Rows are numbered. After the first three, each row is followed by the numbers of the two nearest rows among all rows above it, by straight-line distance, nearest first.
0: [-12 -12  -5  14  -3 -11  -9  -5   1   0   1   2 -18  -7  -8  -9   5   1
  -8   2  13 -44 -20  13  -5  13 -13  12  -9 -12  -2   8   7  -2   2   9
   7  -7   9  18  11  -7 -13   5   9  28   2  10   2  -2  18  -3  -6   7
   5]
1: [ -3  -8  11  -2   4  -1  -2  17   4  -5 -12  -1  -4   8   0 -16 -22  -6
   5  17   7 -38  -5  10 -31   3   2   2 -12   1  -5 -10  13  13   0   7
   9  -2  -9 -20 -17   6   8   0  -8  -8  20  -4   7   6  -7  36  31   5
   8]
2: [ -4 -18   1   5  10  -4  -2  -3  11   9   0  -9 -12   0  -1 -15   0   8
 -11  18   2 -27  -7   6 -17   1   7  17  -9   6  -4 -14  10  13  10  14
   9   4   5   9  10  -1   0  -2  -3  10   8   7  11   3   4   9   0   4
   8]
3: [  7  10  -4  -2   1   8   8   9   8  -5 -10  -3   4   1 -11  14  -5  -5
  16  14   1 -21  17   9 -19   1  -5   7   0   9  -1  -6  -8   8   2  -4
   6  13   2 -29  -9   0   1  -4  -9  -5  -1  -2  13   8 -13  30  -7  -2
   5]  1 2
4: [ -3 -12   2  -1 -18   3   3  -2   4  12   1 -13   2   3   6  -1  11  11
 -25   6   8 -10 -22  -4  -3   6  -9  -6  -2  -7  20 -11  -3 -15  -4   9
  14   5  -5  10  16   5  -6   5   8   5  15   7   4 -13  -1 -24   5  -1
 -12]  2 0
5: [  1   5   9 -11   4   1  11   7  -1   3   7   4  -1  12   1   3  -2 -10
  10  -5  -1  13  12  -3 -13 -14   4 -11   0   9  -7  -1   0   9  -2   9
   5  -7   2 -28  -2   1  12   1  -1 -13   1  -4   0   3 -12  17  13  -6
 -12]  3 1
6: [ -1 -12  -3   8   4  -6  -5   4   2   2   0   1  -9  -7  -2 -16  -9   5
  -6  19   6 -35 -13   0 -10   0  -3  12 -12   1  -4 -12  12  10  -1   4
  15  -7   6  18   6  -6  -9   5  -1  16   0   3   5   4  -1   2   1   2
  11]  2 0
7: [-18 -11   4  10   1  -3   4 -10   6   2  12   1   4   3   9 -16  -1   5
 -16 -23   2   5   0 -15   5  -2  -3 -11  -1  -4   1   5   6  -2  -2  -5
  15  -2  -3   1   9   0   4   2  16 -18  21  -5  -7  -9  -1 -25  13  12
  -9]  4 5
8: [ -9 -17 -13   5  -7  -7  -5   1 -12   6   6  -3  -2  -4   2 -11   9  12
 -15   1  19 -33 -17   3  -4   0  -6  -1  -4 -13   1  12   8   3   6   0
  11   0  -4   4  15  -3 -18  -1  11  15  -3   9   5  -8  13  -9  -6  13
   5]  0 6
9: [  8  10  -4  -8   1   9   2   2   7  -1 -12 -10  13   2  -3  13   1  -8
   6  12   0  16   5   5  -5   5  -1  12   0  -7  20 -11 -10  -2   8  -9
 -10  10   0  -5 -10  -2  -7   2  -8  17  -2  -9   1   5  -1  -8 -13 -17
   6]  3 5
10: [ -7   0  -3  -1   3 -10  -2   7 -13   1   7  14   9   1  -8   5   6   1
   1 -23  14   2   5 -14   4 -12 -20  -8  -2   4  -5  33  -7   7  -3 -17
   7   4  -2  -1  10 -14  -5  -3   2  -3 -10  -8  -5   6   5 -13   3   6
  -9]  7 8
11: [ -9  -6   1  11 -17  13 -13  -8   6   7  -7 -20  -9  -3  -2  11  18   9
 -14   9  -4 -20 -16   6  11   6  -6  12   3  -4  10  -9   3  -4   5  10
  -4  11  12  18  17 -12  -7  11   4   8  10  15   6   0  10 -12 -19   6
   0]  4 0
12: [-10 -13  -4   7  -8  -3   5   1  16   5   3  -9 -11   5  -3  -8  -1  15
  -8  16   8 -53  -9   1 -19  -5  -4  12 -16   1  -3  -5  -1   6   4  16
  14  16   4 -10   5   3 -10   6 -11   6   5   8   9   1   5   7   5   3
   2]  2 6
13: [  0   0  -1  -6  -1  18   7  -2  10  13 -14 -13   7  -2   9  13   5  -2
 -13   7   0  11  -4  -6 -13  -1  -6   3   0  -5  16 -14  -2  -5  -9   8
  -2  25 -11 -21   5   9   1   8   6  15  16  -7   2  -9   0 -17  -3  -7
 -16]  9 4
14: [ -3  -5  -5   7 -14   1  -2 -11   8  13  -3 -16  -2  -3   3  14  12   3
 -17   7   8   4 -15  -9  -3   6 -11   1   2 -14  13  -2   4 -11   7   1
   1   3   5  24   8 -10 -21   2   4  22   7  10   2  -7  11 -39  -7   3
   1]  4 11
15: [  8  -5  -4   5   3  -2  -3  -7   4   1  -9 -14 -11   2   0 -13   1  -2
   2  20   1 -21  -6   6 -14  11   4  10  -2  -6   0 -15   4  -5   0  -3
   1  12   1  -1  -3  -2  -6   3  -3  12  20   7  12  -4   1  13  -1   1
  10]  2 6
16: [  2 -13   0   9   3  -4 -12  -7   0  10 -13  -5 -12  -3  -3 -12  -3  -2
 -12   7   4 -34  -2   8 -18   9  -3   8  -4  -5   0  -2   9  -4   3   9
   9   9  -3  -5  -4   8  -1   4   4  11  20  11  12  -9  17   7   6  15
   8]  15 2
17: [ -2  -3   6   8  -1  -7  -3  -1   6  -7   9   1  -8   5   3 -14  -9  -7
  -4  -1   6 -35  14   0 -14   1   7   3 -11  15 -15   5   4   8   5   4
  11  -7   4 -19   3  -5  -5   3  -7 -11  10   4   1   4  -3  32  20   4
   4]  1 12
18: [ -5  -7  -4  14 -12 -10   2 -16   4  10  -1 -10   2  -1   5  -2  16   9
 -12   1  12  -7 -14   0  -2  -3 -12   3  -6 -15  11  -1   2  -8   2  -1
   6   9  -3   9   6  -1  -6   0   7  11  15   9  -1  -3   9 -28  -8   5
  -4]  14 4
19: [ -8  -2  -2   3   1  -5   3   7  -6   2   0   6  -3  -3  -8 -16 -17  -8
   5  -7   9 -15  15  -7  -6 -12   4  -5  -2   3 -24  16   2   6   4  -3
  11  -9  -7 -13  -4   1   4  -3   0 -12   5   0   6   8   1  18  18   4
  -1]  17 5
20: [  2 -10  -1   8   5  -7   5   0   1   8  -8  -5  -5  -1   3 -15 -10   4
  -6   8   3 -22   3   2  -5   3   0   4  -8  -4 -11 -11   5   4  -4   3
  16   6   4 -22 -15  13   7   3   4   6  20   9  13  -2   1   5   3   9
   4]  16 15
21: [  7  11  -2  -4   5   8  -2  10   9  -8  -2   0  -3   0 -18  16  -4   6
  10   9   5 -18  13   6 -18   2 -10  15   2   9  -9  -6  -4   3   4   0
  -9   7   6 -26  -3  -4   1   1  -4   2 -13  -2   8   3 -15  13 -16 -13
   3]  3 9
22: [  5   1   3  -2  -2  10  13 -18   5  20  -8 -12  11  -2  -3  11   9  -5
 -14   7  -4  26  -2  -5  -2   1  -4   0  12  -6  22  -5   5 -11   1  -5
   5  20  -3 -16  -8  13  -1   1   0  18   5  -3   3  -3  -4 -23 -13  -1
  -3]  13 9
23: [  6  -2  -5  14   1  -2  -5   3   2  -2 -11   1  -9 -10  -3  -2 -12   2
  -7  12   7 -32   1  -3  -1  -1  -4   8 -12   5 -12   2  -3   8   2  -9
   8  -4   8  -1   2  -7  -5  -2   2  12   8  11  -2  11  -1  -8 -10   4
  15]  6 20
24: [ -3   4  -3  -7   1  -4   1 -17  -1  18   2   6  19  16  10  -8   7  -2
 -15 -15   4  32   8 -13   6   1   3 -30   5  -6   1   9  -4 -20 -10   9
   9  17 -15 -31  -7  21  14  -3   3   5   9 -10   1 -10   0 -12  18   8
 -14]  22 7
25: [ -1   0   2  -9  -2   4   1  -9   4   3   6  -2   9   3 -11  10  14  -8
  -7 -10  -2  32   0  -8  14  -2  -4 -26   6  -1  12   1  -2 -21 -13  -1
  -9  -1   1  -6   3   2   4  -9   8  -1   4  -5   0   2   1 -17  -1  -2
 -12]  22 24
26: [ -3 -15   0   8  -3   1  -6  -1  16   4  -5  -8 -11   0  -3  -4  -5   0
 -18  12   0 -30 -20   4 -14   3   3  14 -13  -2  -5 -19   3 -12   8  23
   3   6  -5   3  -4   5  -2   0   5  14   6  16   6  -6   3   2   3   9
   9]  2 16
27: [  7   6  -3   0   3  -2   0   6  -3   5 -10  -2   9  -2  -3   4 -11  -6
  12   0  11  -5  19   2 -10  -1   0   6  -2   7  -1   6   9  13   3  -6
   0   5  -2 -23 -11  -1  -1   3 -15   3   0  -4  10  -1  -3  13  -8  -9
   5]  3 21
28: [  7   6   4  -7  13 -14   5   7  -2 -13   7   8   0   1 -10  -1 -16 -10
  17  -3  11 -14  19   1 -12   4   5   8   2   8 -17  17   3   6  -8  -6
   0 -13  -2 -24  -7  -4   8   0 -10   2  -9  -7   6  10   1  19  13   1
   2]  19 27
29: [ -4   1   2  -2   1  -1   7   3 -10   4  14   4  19   7  -7   6   0   8
   3 -17  14  -1   4 -15  10  -8 -16 -15   4   6   0  30  -3   2   4  -8
   6 -13 -11 -15  13  -7   0  -4   2  -6  -2  -8  -1   2   6 -12   9   5
 -19]  10 7
30: [  7   8   4   9  -7  17   5 -10   3  19 -12 -17  13  -1  -3  24  21  -2
 -13   4  -9  28   6  -5  10   3  -2 -14  20  -5  15  -8  -4 -25   0  -2
   0  25  -2 -23 -10  16   2  -4   0  15  17   0  11  -4 -11 -26 -21 -10
  -4]  22 13
31: [  4   7   3 -10  10  -6   5 -11   2   7  -2  -1  10   4   8 -15   1  -8
  -3 -12   2  35   5  -5   3  -1   1 -11  -3  -1   6  11   7   7 -12  -5
  -3   1  -4 -16 -13  17   4  -4   4   3   9   5   2  -3   3  -5   6  11
   8]  24 25
32: [ -7 -11   0   5 -12   4   0   1  -3   5   4 -13   5   0   6   1  12   8
 -11   6  11  -4 -22  -6   1  -2  -7   8   0  -7  17  -8  -2  -6   1  12
   3   4  -1  33  14 -13  -9   7   6  16   6   6  -6  -2   4 -27 -22   0
   3]  14 18
33: [ -2  -8  -2   6   8  -2   0   3  12   1  -6 -17  -5  -5   1   0 -12   3
   5  17  -4 -27  13   5 -18   7   8   3  -1   2  -6 -18   9  -3   7   4
   6   9   3 -14  -5   4   2   8  -7  19   7  11  13  -1  -6  23  -6  -4
   9]  15 20
34: [ 13  10   1 -11   7   0   4   0  14  -3  -3   4  -5   6  -4   8 -13 -10
  16   9   1 -15  24   6 -17  -1   7   3   7  10   5   3  -6   9   0   1
  -2   5  -5 -40 -15  11   0   6 -20 -10   3   2  13   1  -4  30  -1  -6
  -4]  3 27
35: [  6   6   5  11  -1   6  -1  15   1  -2  -5  -9 -10  -4  -4  -6  -6   2
   0  19   7 -42  16  11 -30   4   3  18 -11   7 -12   5   2  14  12  -5
   8   7   5 -12  -5  -7  -4   3  -8  -4  16   9  15   8  -4  21   3  -4
   8]  17 33
36: [  7   3  -9   5  -8  15   1   4  15   5 -13 -12  -3   3  -6  16   0 -10
   1  20  -9 -18  13  11 -19  10   6  14  -3   6  -3 -21   0  -6   7   9
  -5  16   2 -33  -5  10   7  -4 -11   5   2   0   9   1  -3  26  -9  -6
   7]  3 33
37: [ -4  -9  -6  10   3   3   3  -5   2   9  -5 -13  -1   0  -1  -2   3   9
  -9   0  -2 -22   0   7  -7   3  -1   8  -4  -8   2  -7   8  -9   9   3
   7   3   1  -6  -2   0  -4   5   5  17  13   8  11 -11   7 -12  -9   3
   5]  16 15
38: [  3   7   3 -12  -1   3  14   4   3   7   7   2  18  14  -8  -2 -10  -7
  -1 -14   1  25  11 -11  -8 -10  -2 -23   3   4   4   4  -2  -5  -1  -5
   6   9  -5 -35 -14   3   6   6  -1 -13   3 -11   2  -3 -12   6  20   3
 -16]  5 24
39: [  7  -3  -4 -14 -11   0   2  -8   4  11  -2 -11   6  11  -1   9   9   2
 -14   3   1  26  -6  -6   0   9   1 -19   8 -15  20  -3   4 -16  -4   2
   7  14 -10 -23  -2  12  -3   0   4  16   7  -7  -4  -7  -4 -22   0   0
 -15]  22 13
40: [ -3   4 -10   8  -6  13   5 -10   3   9 -11 -19  17  -7   0  23  14  11
 -18  -5   1   9 -11   3   4   4 -19  -4   4  -6  18   0  -1 -11   2   7
   1  22  -2   5  13   0 -11   4   6  25  -8   3  -4  -5  -4 -46 -29   1
 -20]  14 22
41: [ -1  -3   1  -7   5   4   5   5   8   1   4   8  -5   1  -2  -2  -3  -3
   1   2   7 -13  11   3 -14 -10   2   2  -7   3  -3   8  -3  -4  -1   3
   3   7   2 -22  -1  -3  -3  -3  -8   1  -8  -8   1   1  -2  15  10  -7
  -5]  27 5
42: [ -2  12   9  -2   2   6  12   4  -1   5   8   2  14  11   0  20  -5  -6
  17  -3   2  19  26   2  -1 -18  -3  -8   4  17  -2   9  -2   2  -1  -5
   1   5   4 -28  -7   0  10   0  -5 -19   3  -9  -1  11 -11   1  -6  -8
  -8]  5 38
43: [ -8  -7  -3  -7 -14   7   3  -7   5   7  10   8   2   5 -11  14  21  -4
  -5 -18   7  16  -5  -4  15  -5 -11  -7   8   4  20   3 -10  -6  -1  -1
 -12  -2   2  11  28 -16 -11  -1  -5   6 -19 -14  -9  -1   0 -21  -6  -4
 -18]  25 10
44: [  7  17   4 -10   5  -1   1   1   0   1   1   8  17   0  -2   3   2  -3
   3 -12   0  35  11 -11   2  -8  -6 -16  -1   4   8  15   4 -11  -4 -12
   8  -3  -6 -16   1  -3   5  -8  -6   0  -7 -13  -3   1  -7 -14   3  -3
  -7]  25 38
45: [ 11   0   0 -18   2  -3   6 -12   0   1   0  -3  15   8   0   5   7  -4
  -5 -12  -3  34   3 -11  14   8   7 -22   6  -9  12  -4   0 -15  -8  -6
   0  12  -5 -14 -12   8   1  -7   5   3  10  -5   6  -4  -3 -17  12   8
  -3]  25 39
46: [ -5   8   6 -11   4   3   2   2  11   0  -1  10   5   2  -1   7  -2   0
   1  -3   0  -2   8   1  -3  -1  -2  -1   1  10  -1   0  -7   0  -1   8
  -5  -7  -1  -1   1   4   2  -4  -8  -5 -17 -13   5   6  -3  13   7  -1
  -7]  41 5
47: [ -6  -3   7   3   5 -25  -3   2 -11  -8  10  19  -6   5  -3 -24  -5   4
   4   2   9 -31   6  -2  -2  -6   2  -4 -11  10 -23  16   0  23   7   2
   5 -21   1  -7  -1 -19  -1   1  -3 -23   6   6   4   4   6  23  27   8
   5]  17 19
48: [-13  -1  -6  23  -4 -22  -9  -2 -17   2   5   7  -3  -6  -4  -1   4   7
 -12 -24   8  -1  10  -7  22 -13 -10   1 -12  -8  -8  39   0  10   7  -9
   4 -17   6  17  13 -19  -4  -6  15   1   4   8   0  -5  14 -23  -9  18
  -1]  10 29
49: [  7   4   4 -17   0  -7  10   2  -6   4  -7  12  11   2   4  -2  -9  -9
   7 -16   8  35  18 -14  -5  -3  -1 -16   8  -1   0  16  -4   6  -2   1
   2   1  -7 -27  -7   6   5  -7  -3  -2   9 -14  -3  -1  -2   5  16   5
 -16]  38 44
50: [  4   2   2  -4  -2   5   3  -3   3   8  13   0  -1   6  -5   3   2   3
  -5  -8   6  -1   7  -6  -1  -3  -6  -4   1   0   5   7   4  -1   2   7
   6   6  -5 -16   4  -9  -5  -3   0   0   1  -3   6   0   1   7   8  -1
  -7]  41 46
51: [  5   5  -1 -18   0   1   6   7  17   7  -8  -7   8  -3   0   7   2   1
  -2   2   8  14 -10   4 -12   0  -3   4   3   7  21  -3  -7  -1  -6  -4
  -5   4  -8  -7  -1  -2  -2  -2 -14   9  -7  -7  -2   4  -7  -1  -2  -8
   2]  9 46
52: [ -5 -21   5   2  -8 -19  -8   0  -7   3   7   2   3   5   9 -19  -6   6
 -14   0   8  -2 -21  -2   1  -4   1  -5  -9 -10  -2   5  10   3   4   9
   4  -5 -10  28   7  -3  -4   1  10   6   3   6  -1   1  17 -13  17   5
   0]  8 18
53: [  4  -2  -3  22  -3  -2  -2  -6   9   7 -13 -17 -13  -5  -7   2   1   2
  -9   3   4 -26   8   5  -8   1   1   6   6  -4  -2   1   8  -7   7   0
   8  13  12 -14  -4   7  -2   0   7   8  22   9  10  -8   1   1 -10   9
  11]  37 16
54: [ -8  -6   5   2  -4  -7   1   0  -3   6  15  11  -2   3 -13  -5  -3   8
  -3 -12   9   1  14 -13   4  -2 -15 -12   1  -4  -7  16  -4   6  -1  -1
   9   1   6  -1  11 -10  -9   7  -2 -11  13   2   0   8  11  -6   8   6
  -8]  50 10
55: [  5  -1  -1   2  -4   0  -1 -10  -2  21  -2 -17   0   1  -1   4   4  -2
  -8   1   8  10  -5   3  -9   3   0  -1  -1 -10  10  -4   8  11   5  -1
   5  17   1  -7  -3   6  -7   4   7   8  27  12   6  -7   7 -19   2  12
  -1]  18 37
56: [ 14  17   2  10   9   2   8   3   6  -1   0   9   3   2   2  -7 -14   2
   6   4  -7 -25  20   3 -16 -10  10  -2  -6  10 -27  13   7  -1   4  -8
  24  12  -4 -42 -20  12   8  -4   4 -10   2  -1   2   0 -18  22  26   5
   9]  19 17
57: [  3  -5   4   1  13  -2  -1  20  -2  -6  -9  -2 -14   3  -1  -8 -17  -3
  16  11  -1 -43   7  11 -18   6  -1  24 -12   6  -7  -8   6  35   9  -8
  -1  -5   7  11 -12  -5  -9   7 -11 -10  10   8   8  10   0  47   6  -7
  18]  35 1
58: [  6  -1   4   7   5  -5   2  15  -3  -6  -8  -5  -9 -13   3  -4  -4   1
  11  19   9 -37  -9  12 -12   0   2  16 -11   8   3  -3   5  15   6   0
   7  -8  17  17  -5 -12 -10  -3 -12  10   6   3   7   9   7   8  -7  -8
  17]  6 23
59: [  6  -5  -6  13   7  -2   4  -3  -1   3 -19 -14 -11  -3   2 -10 -12  -5
  -6  15   4 -21   7   3 -15   3   8  10  -2  -5 -13  -5   4   4   8   0
  15  16   7 -18 -23   6  -2  -3  -2   9  17  13   4  -2   3  12  -3   7
  14]  20 53
60: [ -7  -5   1   3   2  -9   0  14  -6 -10  11   7  -6   2   0 -16 -10   6
  13  -5   5 -40  11   0   2  -5   3  -2  -2  16 -22  17  -1  18   3   6
   7 -11  11 -15   0  -9  -3  -5   2 -16   4   1   3   1   1  38  17   1
  -3]  47 17
61: [ -7 -12  -4  21  -7   3  -7   2   3   7  -5  -6 -18  -7 -14   3   4   8
 -15  15  10 -52  22   4 -11  -2  -8  16  -1  -4  -6  -3   1   0  12   8
  15  17  16 -27   7   0 -10   1  -5  14  17  11  12  -2   3  -3  -7  13
  10]  53 12
62: [ -8 -11  -1  11  -9  -5  -1 -10   1   5   1  -7  -5   2   6 -12   9   7
 -18   0  11   0 -19  -3  -5   1  -3  -3  -8  -4  12  -5   5   4   4   0
  14   8 -10   3   4  -4 -13   3   7   4  13  13   7  -7   7 -24   5   8
   4]  18 4
63: [ 13   3   0  -4  -2   9   2  13   6  -1 -11  -7  -1  -9  -8   7  -7  -6
  14  22   6 -25  15   8 -21  -2  -7  11   0   8  -5  -5 -12   4   9  -4
   6  11  10 -32 -12   6   3   1 -11  12  -2  -6  14   4 -11  28  -7  -8
   1]  3 21
